What can hang from each mark:
K_544: K_397 K_910
K_492: K_150 K_293 K_954
K_293: K_150 K_723
K_584: K_544 K_723 K_910 K_954
K_723: K_954
K_397: K_462 K_836
K_910: K_293 K_462 K_544 K_954
K_150: K_462 K_492 K_836
K_462: K_723 K_836 K_910
K_836: K_397 K_462 K_492
K_954: K_584 K_723

Known rows, with every way that one mark hangs from another:
K_836(K_462(K_723(K_954)) K_492): [-100  -64 -198  -55   44  -47    7 -306 -276   66   59  -39   -9 -148
   36  -55   36  386   27  246 -173  -77   48   98 -232 -184 -100 -185
   74 -124  148 -145   41  254  138   43  111   73  -83 -143  136  -57
  -62]
K_954(K_584(K_544(K_397(K_836))) K_723): [-161  -63   23  -19   14   -2   78  -63  -72 -102  325  113  -49 -257
  172   51 -124  265  146  201 -228    9  124  -22  -74  -77 -131 -111
  205  -89  155   24  170  -20  193 -203   90  -45  -44  220   56  106
   74]
K_492(K_150(K_836) K_293 K_954): [ -48   14    5  -88  158 -192 -155 -184 -381 -125  134    9   40   35
  -17  -58   37  301  -13  133   31   -7  -57   84 -274  -98   -7 -180
   28 -128   37 -134  105  413   53  -78  -81  332   66  208   84 -129
    9]
K_293(K_150(K_462(K_910) K_836(K_492)) K_723(K_954)): [  -2   14 -224   18  113 -169 -227 -270 -314 -140   23  -34  100 -195
  175  -84   74  565  -55  209  -94 -154  -27  -61 -179   -2  -97 -132
   32  -29  169 -201  122  397   88  -47   58    1 -130   59   32 -196
  -30]
K_150(K_462 K_836(K_492(K_293))): [  16  -23  -78  -22  154  -92 -145 -469 -287  -74   83   -7   39  -10
  107  -31   35  349   -4  118   15  -80  -16   86 -178  -64  -32 -118
   86 -113   71 -198   78  415   69  -45   94   80 -114  -43  118   55
    3]
K_544(K_397(K_462 K_836(K_492)) K_910(K_293)): [-243    2 -155 -185   68  107  -34 -232   -7  116   84    4  116 -107
   41  -69 -141   55  -80  170 -256  -43  254  166 -190  -56 -314 -229
  107  -73   31 -127   66  122  142  -63 -208  -23   27 -194  -90  114
   55]
K_492(K_293(K_150(K_836))): [-141    2  -66  -58   92 -176 -134 -104 -216 -144  157  -32   72  -60
  103   -4   16  365    0  123   -8   26   57   37 -143  -57 -114 -101
   64  -72   51 -137   96  320   81  -67  -50   67   -5  121   70  -98
   27]
K_954(K_584(K_544 K_910(K_462(K_836))) K_723): [-223  -56  -37  -13  100   38   70  -17  -78 -113  265  121  -94 -218
  197   75 -134  262   75  339 -221  -27  169  -84  -44  -11  -71  -89
  270 -105  239   84  156  -54  252 -167  152   44  -39  188   58  112
   93]
K_584(K_910(K_293 K_462)): [-209  -15 -221  -63   73   -9  -11  -13  -62  -10   99    4  -24  -64
   88   -6  -74  143  -77  271 -135  -16  210  -29 -146    0 -147  -73
  167  -86  112   -7   65    1  184   -5  -65  108   86 -143  -49  -50
   79]
K_723(K_954(K_584(K_910(K_293 K_462 K_544)))): [-193  -36 -165  -13   43  -15  -14   -5    1  -30  140   45  -34 -175
  123    7  -91  438   23  266 -180 -103  167  -43 -168  -65 -116 -124
  133  -97  161  -14  129  -74  181 -107    6   52   62   25   -6  -72
   41]
K_723(K_954(K_584(K_910))): [ -64  -33 -142  -41   71  -60  -56  -45   -2  -66  157   47   -7 -172
  156   34  -55  497   60  211 -161  -91  153  -67 -194 -134 -128 -144
  149  -91  169  -47  124  -38  158 -167   78   55   19   74   45 -112
   17]
K_836(K_462 K_492(K_293)): [ -79  -46  -79 -106   92  -48  -40 -302 -272   55   71  -65   42  -81
  -30   15   30  299   33  200  -50  -46   27  198 -158 -153  -79 -158
   90 -120  102 -133   21  380  108   37   40  141   -4 -160  205  -19
  -52]
K_836(K_397(K_462) K_492(K_150 K_293 K_954)): [-156  -26  -24 -113  150  -22  -77 -424 -391   43  119  -38   72   12
  -20   -2   11  232  -78  115  -88   10  -67  223 -152 -173  -42 -217
   20 -128   85 -185   31  498   52  -26   28  196   75  -92  176 -149
  -38]
K_584(K_544 K_723 K_910(K_293 K_462) K_954): [ -78   25 -277  -29  142  110   94  108 -147    4  -26   60 -149 -200
  124  -45 -111  401  -22  395  -83   62  333 -338 -189  -54 -190  -90
  226 -118  326  124  147 -210  372 -124  -61  281   34   55 -115 -161
  126]
K_954(K_584(K_544 K_910) K_723): [ -68  -69  -33   -7   75   31   51   -5  -94 -109  286  102  -92 -205
  158   95 -132  298  109  293 -210   15  151 -120  -67  -92  -92  -89
  255 -102  214   76  162  -57  228 -232  167   45  -17  210   72   18
   83]
K_544(K_397(K_836) K_910(K_293(K_150 K_723))): [-157   24 -204 -146   16   32 -103 -133    9    0  102  -10  103 -137
   61  -94  -91  141  -71  190 -202   12  243   21 -164  -14 -349 -173
  117  -33   29  -99  107   75  114  -46 -245  -38    3 -109 -121  -18
   61]
K_293(K_150(K_836(K_492))): [-109  -16 -153   12  127 -167 -105 -152 -240 -138  103    0   65 -113
  183   -2   30  348  -25  203  -88  -27   64  -25  -89  -28 -107 -107
   83  -64  117 -163   97  424   79  -78  -27   40  -86   42  174 -143
   19]
K_584(K_910(K_293) K_954): [ -38  -17 -206  -36   92  -31  -76    2 -119  -42   51   15  -22 -122
   97  -20  -66  307  -34  271  -67   45  222 -150 -232 -123 -184 -123
  134  -93  156   -2  102  -79  183 -104 -104  215   84  -38  -57 -167
   59]
K_397(K_462(K_723 K_910(K_293 K_544 K_954)) K_836): [-545   -6  -98  -74  -32 -198   28 -261 -257   55  116  -34   52 -151
   81  -83 -101  113  -63  174 -275 -111   77  202 -317  -72 -181 -191
  -51  -69   80 -131   71    7   69   70  -51  -26   75  -50 -301  190
   40]
K_397(K_462(K_910(K_293(K_723))) K_836): [-375   13  -99 -152   19 -176  -36 -305 -169   24  133  -28  142 -150
   94  -27  -81  164  -62  173 -239 -147   87  239 -254   -7 -169 -178
    2  -31   99 -150   46  145   38   40   -1  -43   75 -108 -250  146
    7]
K_293(K_150(K_462(K_910) K_836(K_397 K_492(K_954)))): [ -95  -26  -83   35  171 -103 -183 -435 -359 -117   56   -2   76  -76
  145  -19   42  302  -59  129 -103  -44  -66   32  -91  -11  -65  -92
   44  -57  198 -206   88  460   -2  -97  102   23 -125   29  131 -125
   12]
K_462(K_723 K_836 K_910(K_293 K_544 K_954)): [-522    2  -84   25  -30 -263  -28 -124 -400  -76   40   -9  -48 -156
  128 -145 -102   99  -53  243 -207  -76   23   55 -311  -42 -168 -156
 -105 -130   67  -27  108  -43  107  104  -56  105    6  -23 -301  289
   43]
K_462(K_723(K_954) K_836(K_492)): [-315  -10 -162  -63   57 -161  -20 -189 -200  -74   84    3   -2 -169
  217 -116    3  392  -14  263 -177 -114  100   -4 -270 -103 -152 -214
   19 -126   84 -110   94  152  174   63   95   65 -138  -72  -24  145
  -36]
K_492(K_293(K_150(K_836)) K_954(K_584(K_723 K_910))): [ -82    3  -23  -46  167 -111 -115  -90 -289 -141  146   14   25  -72
   76    8  -29  329  -15  244  -91   17   50  -65 -105  -93  -75 -122
  139  -73  167  -49  150  228  123 -193   14  185   41  283   67 -267
   56]
K_293(K_150(K_836(K_462 K_492)) K_723(K_954(K_584))): [ -26  -10 -243    0   80 -146 -161 -250 -261 -126   86  -11   75 -220
  159  -45   55  609  -17  341 -126 -128   37  -32 -110  -34  -77 -156
  104  -46  164 -169  131  392  105  -45   22    2  -79   94  123 -269
  -47]
K_544(K_397 K_910(K_293 K_462(K_836) K_954)): [-289    8 -180  -66   66   18  -67  -68  -44   19   46   57   21 -120
  116  -95 -112   36  -60  182 -183    8  249   41 -186  -27 -292 -163
  136 -100   60  -63  106  -45  173  -35 -313   68   47 -100  -88   28
  104]
K_544(K_397(K_462 K_836(K_492))): [-250   14  -61 -136   32  -62   26 -193  -81   62  167    1  100 -165
  127  -47  -47  120    6   31 -185  -81  138  179 -179 -105 -249 -209
   81  -79    6 -174   59  195  134  -60 -118  -47    1  -72   57  145
   11]
K_910(K_293 K_544(K_397) K_954): [-280  -28 -102   87  -91 -111    7   28 -188   34  106    1  -58 -139
   31  -86 -102   74   22  136  -91   33  103   13 -193 -112 -231 -107
   -5 -119  -47  -34  152  -68  131    0 -366  102  218  -66  -81  -53
   88]
K_544(K_397(K_462(K_836 K_910))): [-204   33  -37  -94   42 -105  -30 -125 -188   -2  159   38   88 -179
  171  -58  -70   96   10  -14 -203  -86   91  151 -187  -68 -236 -194
   47  -99   45 -154   68  153  121 -112  -69  -41   -3   54  -21  205
   18]
K_954(K_584(K_910) K_723): [ -71  -81  -72  -14   71  -31    3  -23  -90 -134  312   97  -37 -179
  160  101 -112  301   69  227 -212   18  108  -61  -78 -106  -84  -98
  234  -75  194   42  128  -38  177 -165  146   19    4  176   84  -35
   68]
K_584(K_544(K_397) K_723 K_910(K_462) K_954): [  -2   63 -219  -45  144  112  119  174 -125   19   10   77 -148 -248
  162  -59  -92  371   23  236  -84   54  326 -346 -183 -121 -264 -130
  259 -134  297   83  143 -225  408 -218  -97  242  -34  174   20  -95
  115]
K_462(K_723(K_954(K_584)) K_910(K_293)): [-292  -41 -171  -32  -29 -141  -31  -78 -273  -73  105    5  -14 -188
  104  -96 -104  335  -13  211 -304  -66   66   20 -318 -100 -130 -143
  -32  -90  138  -37   95  -75  135  -62  117  -10  -47   44 -270   65
   31]
K_397(K_462(K_910(K_293(K_723))) K_836(K_492(K_150))): [-419    6 -105 -177   92 -133  -37 -326 -250   42   61  -45  144 -128
   53  -36  -57  194  -96  210 -205 -171   63  273 -266  -13 -115 -230
  -22  -55  100 -145   24  325   85   87  -13   66   37 -176 -134  196
   -6]
K_397(K_462(K_910(K_544))): [-169    9  -82  -26   16 -156    6  -85 -277   38  161   -2   53 -147
   99    8  -86  147   -9   59 -235 -106   40  151 -199  -89 -146 -157
   14  -97  120 -143   57  151   70  -96   16  -14   80   34  -91   78
   16]
K_150(K_492(K_293) K_836(K_397(K_462))): [-166    8  -72  -58  176 -178  -85 -485 -334  -94  139  -13  142  -32
  140    7  -24  333  -63  199  -22  -22  -18  188 -120  -92  -75 -152
   16 -128    3 -238   52  350   41  -36   25   68   -8  105  143 -150
  -43]

Rows:
[ -51   20 -307  -77  144   -3   33   72  -39  -24   66   43  -55 -151
  146   -1  -55  491  -41  219 -121  -43  219 -217 -198  -86 -177 -109
  210  -80  280   29   84 -132  290  -50   38  161   20   27   15 -195
   62]
K_584(K_723(K_954) K_910(K_462))
[-474    8  -96   88   32 -207   64   10 -211   12   60   14  -77 -163
  155  -42  -37  111  -21  237  -88 -107   85   59 -143  -38 -126 -126
   62 -142   90  -56  106   57  164  108 -235  166   88  -94   66   85
   55]
K_910(K_462(K_836(K_492)) K_544 K_954)
[-184  -11  -25    0  140 -165 -148 -366 -295  -71   17    4   40 -110
  171  -23   22  210   10   82  -75 -124  -21   83 -223  -57  -98 -134
   26  -95  169 -138   78  222   58   -2  113   95  -85  -88  -13  182
   16]
K_150(K_462(K_836(K_492) K_910(K_954)))
[  -5    7 -246  -77  123  116   43   22  -60    2   13   35 -111 -155
   88  -22 -116  498   18  362 -100   -5  280 -309 -209  -74 -206  -98
  180 -109  252  101  157 -148  330 -140   46  216   51   11 -101 -142
   83]
K_584(K_544 K_723(K_954) K_910(K_293))
[-175  -19  -29   58    2 -251  -14   57 -310  -56  139   15  -24 -191
   79   12  -91  173   46   75 -156  -47  -34   24 -243 -141 -154 -101
   -8  -98  137  -32   97  -38   90  -79  -65  122   77   86  -45   19
   41]
K_462(K_910(K_544 K_954(K_723)))
[  46  -40 -108    3  141  -44 -138 -668 -293  -56  103   15   25    4
  125  -15   31  339  -29  109  -25  -45  -55   91 -123  -75  -36 -106
   96 -114  113 -227   61  411    5  -39  156   23 -124 -120  151   -5
  -16]
K_150(K_462 K_836(K_397 K_492))
[-344  -11  -67  -20  103  -92   60  -84 -158  -54  149   67  -22 -182
  201   -9  -42  151    1  295 -188 -105  112   63  -81   32  -73 -119
  157 -111  173  -43  100  176  177   -6   22   86  -43  -25   71  102
   38]
K_910(K_462(K_836(K_492(K_954(K_584(K_544) K_723)))))
[-121   20 -192   24   71  -44   34  149 -119   13   75   20  -90 -164
  107  -18  -68  258  -37  230  -85  -13  205 -146 -182 -102 -177 -117
  167 -124  189   -1   95 -129  223  -90 -147  206   65   32   41  -83
   67]
K_584(K_910(K_462 K_544) K_954)
[-266   20  -55  -85   89 -186  -58 -219 -261  -29  131   25  102 -146
  188   -4  -63  165  -25  108 -219 -143   56  183 -207  -29 -135 -186
   21  -90  141 -156   52  217   62  -48   76    1   16   14 -112  193
   -1]
K_397(K_462(K_836 K_910))
[-395    7  -77  -28   69 -236 -190 -355 -347 -142   24   -3   81 -143
  164  -56  -44  210  -87  235 -124  -53  -22   94 -183   15 -152 -126
  -53  -61  139  -88   87  167   11   79  -34   86   35  -94 -175   48
    6]
K_462(K_836(K_397) K_910(K_293(K_150 K_723) K_954))
[ -48  -18 -148  -40   80   51   59  -45 -118  -58  145   60 -107 -145
  127   52 -129  330   54  336 -171   24  241 -174  -83  -80 -129  -96
  230 -112  219   88  152  -63  245 -184  114   99   25   89  -52  -26
  102]
K_954(K_584(K_544 K_723 K_910(K_293)))
[-449   38 -131   24  -70  -96  135   45 -173   17  178   26  -87 -184
  158 -144  -71   47  -35  133 -207  -69  125   54 -134   18 -207 -139
   66 -146   22  -70   98   -2  197   78 -159  -30  -31   11  -39  286
   56]
K_910(K_462(K_723 K_836) K_544(K_397))
